In the rows, 128 means zero.
Each row is followed by its class number.
[ 41 107 159 117 160 165 137 141 138 115 135 193 102 155 116 121  92  98
 114 137  90 141  91 117 113 117 127 103  86 122  87 128 112 159  97  90
 142 100 145  86 169 120 141 114 165 123 162 138 132 172 150 152 149  69
 205 123 128 130 186 167 122 144 152  93 156 116 158 155 126  83 134  99] | 2
[110 137 125 123 150 176 122 140 144 133 157 205 106 122 164 123  92 103
 111  91 145 119  86 135 108 105 140 147 122 124 105 125 120 127  97  48
 136 145 158 103 127 109 155 148 144 133 107 159 130 152 173 128 131  92
 155 145 148  96 161 144 117 180 139 122 129  93 143 165 162 131 142 139] | 2
[175 142 118 128 124 151 144 146 138 131 148 148 137 131 118 111  86  86
 112 129 106 121 101 109 132 123 137 109  90 110 130 153  93 162 137  98
 148 103 172  63 200 127 158  89 145 127 136 119 123 149 109 162 126  87
 202  51  78 143 196 111 103 126 177  97 127 110 150 197 127  79 134 122] | 1
[115 193 135 135 150 146 129 119 150 106 114 151 150 149 121 113  85 118
 118 102  88  90 130 119  99 128 150 102 115 166 130 161 107 136 138 106
 121 138 130  68 114 148 176 140 138 123  97 162 118 131 129 145 138 124
 104 127 132 128 114 167  67 115 134 142 124 101 122 135 142 115 107 153] | 0
[151 167 112 111 129 141 125 138 135  94 108 167 164 171 101 103 137 122
 150 135  47  96 128  88 106 148 103  27 104 113 153 182  94 159 127  94
 123 121 130  54 212 140 131  98 144 125 150  72 139 158 139 171 158 136
 157  64 128 162 116  76  90 110 147 101 134  87 123 150 136  19 111 113] | 1
[143 183  90 111 119 138 116 140 136 122 115 204 151 183 127  79  91  68
 134  95  84  95  98 117  56 150 148  43  59  92 151 203  59 175 134  89
 117 118 164  36 203 141 199  69 144 111 126 145 120 172 137 167 133 126
 163  74 101 175 159 110  61 116 173  99 118  85 131 208 136  67  67  70] | 1
[167  61 144 129 129  97 178 157  77  91 122  76 118  97  99 143 156 122
 163 188  97 164 157 120 131 137 129  99 131 109 113 117 110 148 148 149
 122 119  97 173 165 147  58 116 118 140 190  89 172 130  92 132 142 132
  43  98 107 156 181 109 175 127 125 149 129 157 126 113 106 104 149  79] | 2
[ 85 127  74 117 142 150 119 120 147 120 144 216 108 115 146  72 107  94
 117 122  83 134 114 135 155 142 138 138  80 121 115 164 109 162  94 128
 123 115 132 124 172 136 136 106 148 113 146 138 133 176 150 149 155 124
 150 142 119 148 114 163 140 100 118  80 130  97 153 150 119 125 114 143] | 3
[114 183 102 101 132 150 123 115 143 111 105 180 125 147 130  43 113 121
 114 118  84  95  96 108 108 134 148 110  78 102 136 150  98 115 124 127
  57 134 174  77 137 132 175 104 133  95  94 146 122 166 163 158 134 126
 133 119 125 165  84 121  68  88 105 111 109 102 136 122 125  83  94 132] | 1
[103 205 104 138 137 146 127 108 142 108 128 169 129 153 126  93  79  97
 128  97 100  95  84 117  98 130 139  98 100 119 162 158  95 146 122  94
 113 116 103  92 156 166 190  96 147 132  96 131 113 129 138 138 134 104
 157 115 129 152 138 114  80 123 127 120 132  93 141 161 152  76 115 138] | 1
[182 143 104  93 120 150  95  97 151 113  95 167 130 144 172  97  99 145
 158 103 138 114 120 140 113 142 156  63 123 118 130 132  96 144 133 106
 118 129 144 133 134 132 131 170  84  58 121 122 123 138 125 112 136 173
 116  99 137 159 108 130 111 124 126 101 135 127 108 175 161 108  99 148] | 0
[ 70 146  81 172 152 162 139 119 162 170 161 116 102 154 133 121 108 130
  86  68 142 115  69 146 154 136 146 230 124 119 110 126 164 137 147 155
 126 127 142 165 132 109 174 132 102 129  97 153 137 127 173 123  95  85
 136 163 122  79 129 162  70 121 160 124 107  77 161 146 135 162 153 172] | 3
[144 212  84 149 120 177 104 130 134 140 134 137 155 182  72  84 125  86
  83 126  66  54 104 107 145 176 136 154  85 119 154 183 116 171 150 158
 111 129 136  96 207 117 219  83 124 112  69 135 117 159 151 181 115 115
 169 108  70 124 112 116  30  94 148 123 107  81 151 166 149 152 146 125] | 1
[118 180  18 156 147 146 125 129 167 135 144 174 142 179 171  62  87  91
  78  88  69  82  92 134 134 167 176 172  61 109 135 165 113 173 174 145
 120 118 163 123 248 132 221  87 137  90  64 153 108 165 165 186 112 112
 180 102  61 119 122 168  17  92 129 101 106  37 172 204 156 148 127 162] | 3
[143 106 115 142 141 136 138 134 126 140 150 158 112 109 133 114 126 120
 128 144 117 100 135 152 139 130 131 120 113 110 122 129 129 150 130 150
 134 117 135 127 159 125 118 124 131 120 149 108 139 157 129 137 137 118
 140 125 110 123 143 126 145 131 124 118 145 123 100 138 110 140 157 114] | 2
[129 183 122  68 123 203 112 129 149  88 100 206 158 150  91  35  97 105
 123 117  82  90 134 106 123 141 148  75  96 102 220 165  87 152  92  96
 122 132  71 139 143 131 158 112 151  98 115 119 133 159 130 154 167 115
 154 110 139 161  94 125  95 100 104 100 128  95 133 124 146 104  85 149] | 1
[113 178  93 133 129 165 102 135 144 106 130 218 150 139 137  83  71  72
 104  90  83  97 114 111  99 134  97  57  67  92 137 200  54 166 107  94
 135 128 171  47 210 147 214  91 145  94 121 157 115 122 132 174 127 106
 193  70  71 139 180 117  60 118 163  91 133  72 179 196 138  63 100 129] | 1
[174 187 131 118 119 154 135 158 136 111  97 143 197 158  96 115 163 109
 144 147  59  97 128  92  96 146 151  45  94 112 165 178  82 164 135 161
 119 120 123  56 200 135 152 118 166 116 121 124 135 163 133 159 151 125
 145  78  90 183 115 104  71  98 132 148 118 130 108 121 121  63 130 109] | 0
[102 175 148 114 150 214 109 136 129  97 112 236 144 151  77 119  91 107
 125 137  46  97 116  51  97 172 115  61  65 109 135 188  63 166  96  96
 143 126 136  40 178 154 190  98 146 101 115 144 125 175 141 180 167 100
 156 108 159 141 118 168  75 101 132  97 122  93 142 131 142  52 115 141] | 1
[135  74  72 159 136 112 123 140 138 129 171 173  73 120 171  96 110 121
 143  97 119 150 104 136 155 158 140 123 108 115 100 140 123 164 138 112
 146 119 148 146 190 135 107 119 140 113 169 117 133 165 144 139 146 126
 147  97  82 149 199 159 139 162 130  96 127 112 140 182  96 132 122 101] | 2
[ 79 117 107 163 172 142 140 136 117 141 155 148 121 114 116 107 104 114
  86 127 129 166 101 124 128 112 119 183 121 121 105 119 120 133 146 163
 148 111 135 122 174 117 143  92 102 124 139 127 138 171 144 128 115  97
 163 111 121 107 177 141 118  97 154 126 141  49 144 159 128 134 144 124] | 2
[137  95 111 101 125 153 137 156 120 111 150 233 128 124 107 101 144  86
 142 137  85 118 117 123 148 147 160  67  90 104 111 151  90 173 136 102
 139 118 135  81 219 143  99 110 141 129 161  87 136 131 133 152 133 111
 187  54  86 149 145 113 118 101 160 103 118 123 123 158 125  80 136  83] | 2
[133 137  91 100 148 146  93 138 130  88 139 199 113 163 155  75 114 109
 120 110  92 123 108 145 141  95 150 107  97 113  92 139 111 157 118 141
 130 122 126 133 176 134 163 116 116  91 170 104 112 162 151 170 154 125
 166 124 131 148 118 151 100 117 133  79 125  83 160 159 139 130 104 139] | 3
[202 184 144 142 108 143 109 123 130 111 120 119 139 159  69 134 143 104
 134 118 104  88 137 105  71 122 113  98 142  90 159 112 109 125 121 137
 110 147 137  77 135 128 147 116 125 139  92 179 118 120 122 157 130 122
 121 145 116 142 120 119  98 121 136 134 137  96 106 110 123 106 119 142] | 0
[163 163 150 107 146 134 120 100 117 102 106 130 161 144 143 120 145  82
 137 109  55 103 138  94  78 147 136  58 105 134 136 142 120 122 116  96
 104 120 130  33 131 142 138 124 135 115 120 131 129 133 119 136 155 158
 125  96 132 158 111 106 114 121 126 125 115 136 122 129 126  71 123 126] | 0
[143  85  47  96 132 126 128 132 153 130 103 190 105 148 172  73 133 118
 125 141  77 114 108 101 152 171 160  95  81 120 151 167  80 170 136 144
 131 119 140 150 218 155 140 122 147  87 144 119 143 186 139 181 170 149
 153  93 107 162 115 161  83  94 129  84 108  84 163 168 146 150 131 139] | 3
[107 134  45 108 155 120  86 127 142 149 135 166 101 133 154  75 131 150
 114 138 106 146 126 129 198 181 170 128  91 146 134 149 157 166 150 173
 133 124 118 184 167 125 109  97 128  89 155 101 142 206 165 166 150 166
 135 142 110 178  87 199 147  89 132  77 117  96 139 153 123 165 124 159] | 3
